Below are the code and all the weights of a small trained network. Each question names an input and a target symbol and asks about switching units off, where a switched-off unit gives its printed mean instead of its output.

import numpy as np


def w(rows, s, z=0):
    codes = np.array(rows[::2]) - 128.0
    scale = np.full(codes.shape[1], s)
    scale[-1] = z or s
    return codes * scale


def f(y):
    return np.maximum(y, 0)


def softmax(a):
    e = np.exp(a - a.max(-1, keepdims=True))
    return e / e.sum(-1, keepdims=True)


def log_softmax(a):
    a = a - a.max(-1, keepdims=True)
    return a - np.log(np.exp(a).sum(-1, keepdims=True))


def net(x, mask):
    ids = ['βδεζτω'.index(c) for c in x.split()]
    T = len(ids)
    res = E[ids] + P[:T]
    u = 0
    for l in range(3):
        q, k, v = (res @ M[l].T for M in (Q, K, V))
        z = softmax(np.where(np.tri(T) > 0, q @ k.T / 3**0.5, -1e9)) @ v
        res = res + np.where(mask[u], z, O[l][:, -1]) @ O[l][:, :-1]
        u += 1
        y = f(res @ A[l][:, :-1].T + A[l][:, -1])
        res = res + np.where(mask[u : u + 4], y, B[l][:, -1]) @ B[l][:, :-1]
        u += 4
    return log_softmax(res[-1] @ U[:, :-1].T + U[:, -1])


Q, K, V, O, A, B = {}, {}, {}, {}, {}, {}
E = w([
[56,89,128,168],'β',
[59,113,180,254],'δ',
[88,23,223,62],'ε',
[194,156,159,46],'ζ',
[7,58,61,97],'τ',
[163,82,85,251],'ω',
],0.0098)
P = w([
[90,88,3,174],'0',
[164,66,137,82],'1',
[159,49,132,72],'2',
[144,46,129,77],'3',
[143,42,127,84],'4',
[128,32,121,73],'5',
],0.0052)
Q[0] = w([
[137,144,84,105],'L0H0',
[190,169,127,106],'L0H0',
[14,4,157,232],'L0H0',
],0.019)
K[0] = w([
[148,139,133,91],'L0H0',
[118,143,145,87],'L0H0',
[106,33,37,251],'L0H0',
],0.02)
V[0] = w([
[23,187,150,98],'L0H0',
[142,255,30,159],'L0H0',
[210,176,124,138],'L0H0',
],0.011)
O[0] = w([
[35,24,113,83,1],'L0H0',
[58,255,104,78,122],'L0H0',
[189,194,54,88,50],'L0H0',
],0.0078,0.0049)
A[0] = w([
[134,103,181,99,4],'L0N0',
[61,141,116,196,64],'L0N1',
[127,83,8,141,119],'L0N2',
[90,188,208,114,64],'L0N3',
],0.017,0.0026)
B[0] = w([
[104,234,161,123,188],'L0N0',
[152,78,7,74,254],'L0N1',
[125,163,229,75,245],'L0N2',
[25,158,63,163,156],'L0N3',
],0.011,0.0056)
Q[1] = w([
[53,131,184,22],'L1H0',
[183,124,79,99],'L1H0',
[12,214,6,75],'L1H0',
],0.016)
K[1] = w([
[78,27,169,138],'L1H0',
[132,137,91,158],'L1H0',
[131,119,193,253],'L1H0',
],0.02)
V[1] = w([
[18,230,130,13],'L1H0',
[7,241,68,23],'L1H0',
[145,71,169,2],'L1H0',
],0.0047)
O[1] = w([
[254,130,74,170,215],'L1H0',
[176,172,37,184,251],'L1H0',
[64,55,85,186,254],'L1H0',
],0.0038,0.0042)
A[1] = w([
[229,57,53,71,69],'L1N0',
[245,93,109,205,69],'L1N1',
[246,216,55,38,83],'L1N2',
[124,186,254,188,2],'L1N3',
],0.0068,0.0023)
B[1] = w([
[37,137,133,165,236],'L1N0',
[48,132,164,186,254],'L1N1',
[142,168,2,119,240],'L1N2',
[49,215,102,160,164],'L1N3',
],0.0095,0.005)
Q[2] = w([
[249,176,98,45],'L2H0',
[121,245,119,67],'L2H0',
[86,160,158,126],'L2H0',
],0.019)
K[2] = w([
[169,176,55,6],'L2H0',
[191,148,225,52],'L2H0',
[126,97,156,130],'L2H0',
],0.019)
V[2] = w([
[175,117,57,214],'L2H0',
[148,113,200,153],'L2H0',
[94,141,89,1],'L2H0',
],0.0062)
O[2] = w([
[211,2,123,131,246],'L2H0',
[37,177,81,148,2],'L2H0',
[192,174,159,81,129],'L2H0',
],0.0055,0.0046)
A[2] = w([
[197,167,205,203,99],'L2N0',
[74,114,155,1,88],'L2N1',
[163,83,56,79,33],'L2N2',
[133,173,56,95,1],'L2N3',
],0.011,0.0033)
B[2] = w([
[214,52,207,223,206],'L2N0',
[254,106,180,110,231],'L2N1',
[61,215,167,150,255],'L2N2',
[138,100,85,14,215],'L2N3',
],0.01,0.006)
U = w([
[58,31,136,129,166],'β',
[121,3,173,78,50],'δ',
[49,143,200,159,19],'ε',
[143,82,127,205,7],'ζ',
[8,10,86,146,249],'τ',
[134,117,68,144,250],'ω',
],0.0059,0.0011)

Each question gives the input, a string of symbols that net reads in full, and the target symbol t.
The units are the heads (3 rows each of Q, K, V and O) and the neurons (one row each of A and B). Each row of codes is followed by its name. A weight is (code - 128) times the scale printed after its matrix; where a second scale follows, it is the last column's (O, A, B and U).
mask holds one flag per unit, layer by layer, with each layer's heads first. A switched-off unit (its flag False) gives its mean, the last column of its rows in O or B, instead of its output. The means were averaged over made-up inputs and are rounded, as every weight is.
A unit's drop is (log p(t) with every unit on - log p(t) with that unit switched off) / (log p(t) with every unit on - log p(t) with every unit switched off).
The circuit of an input: a set's keep is (log p(t) with only the set's units on - log p(t) with every unit switched off) / (log p(t) with every unit on - log p(t) with every unit switched off). Starting from the 12 units with the biggest drops (on a tie, the unit counted first), units are removed one at a time, each time the one whose removal leaves the highest keep (on an exact tie, the one counted first), for as long as the keep stays at least 0.8.
circuit, biggest first: the units of the circuit, biggest drop first
top k neurons: the k neurons with the biggest drops, biggest first
k most important neurons of layer l: the k neurons of layer l with the biggest drops, biggest first
drop of u: that unit's drop, to one decimal
input ω δ δ ω τ, target δ: circuit, biggest first -> L1H0, L2N1, L0N2
input ε ω β, target ε: circuit, biggest first -> L0H0, L1H0, L2H0
input ε ω ε τ, target ε: circuit, biggest first -> L0H0, L2H0, L1H0
input ω ω τ τ, target δ: circuit, biggest first -> L1H0, L2N1
input ζ ω ω ω ε, target ζ: 2 most important neurons of layer 2 -> L2N0, L2N2
input ε τ ω ω δ ω, target ε: circuit, biggest first -> L0H0, L1H0, L2H0, L0N1
input τ ω ε ε β, target τ: top 2 neurons -> L0N2, L2N1
input δ ζ ω τ δ β, target δ: top 4 neurons -> L0N1, L1N2, L1N0, L2N1
input δ ω ω τ τ ω, target δ: top 2 neurons -> L0N1, L1N0
input ω δ δ, target ω: 2 most important neurons of layer 0 -> L0N3, L0N1
input τ δ τ ζ δ, target τ: top 2 neurons -> L0N2, L2N0
input ε δ ω ω τ ω, target ε: 2 most important neurons of layer 2 -> L2N1, L2N3
input ω δ τ, target ω: top 2 neurons -> L0N3, L1N2
input δ τ δ ε, target ε: most important neuron of layer 0 -> L0N0
input τ ω ζ τ δ ζ, target τ: 2 most important neurons of layer 2 -> L2N1, L2N0
input τ ω ζ, target τ: top 4 neurons -> L0N2, L1N0, L1N1, L0N1
input τ δ ω, target τ: top 2 neurons -> L1N1, L0N2
input β τ ε, target ε: 2 most important neurons of layer 1 -> L1N3, L1N2
input ω ε β β, target ω: most important neuron of layer 0 -> L0N1
input τ τ δ, target τ: 2 most important neurons of layer 0 -> L0N2, L0N3
input τ ω β, target τ: most important neuron of layer 2 -> L2N1
input ω ζ τ ε ε τ, target ω: drop of L0N1 -> 0.2
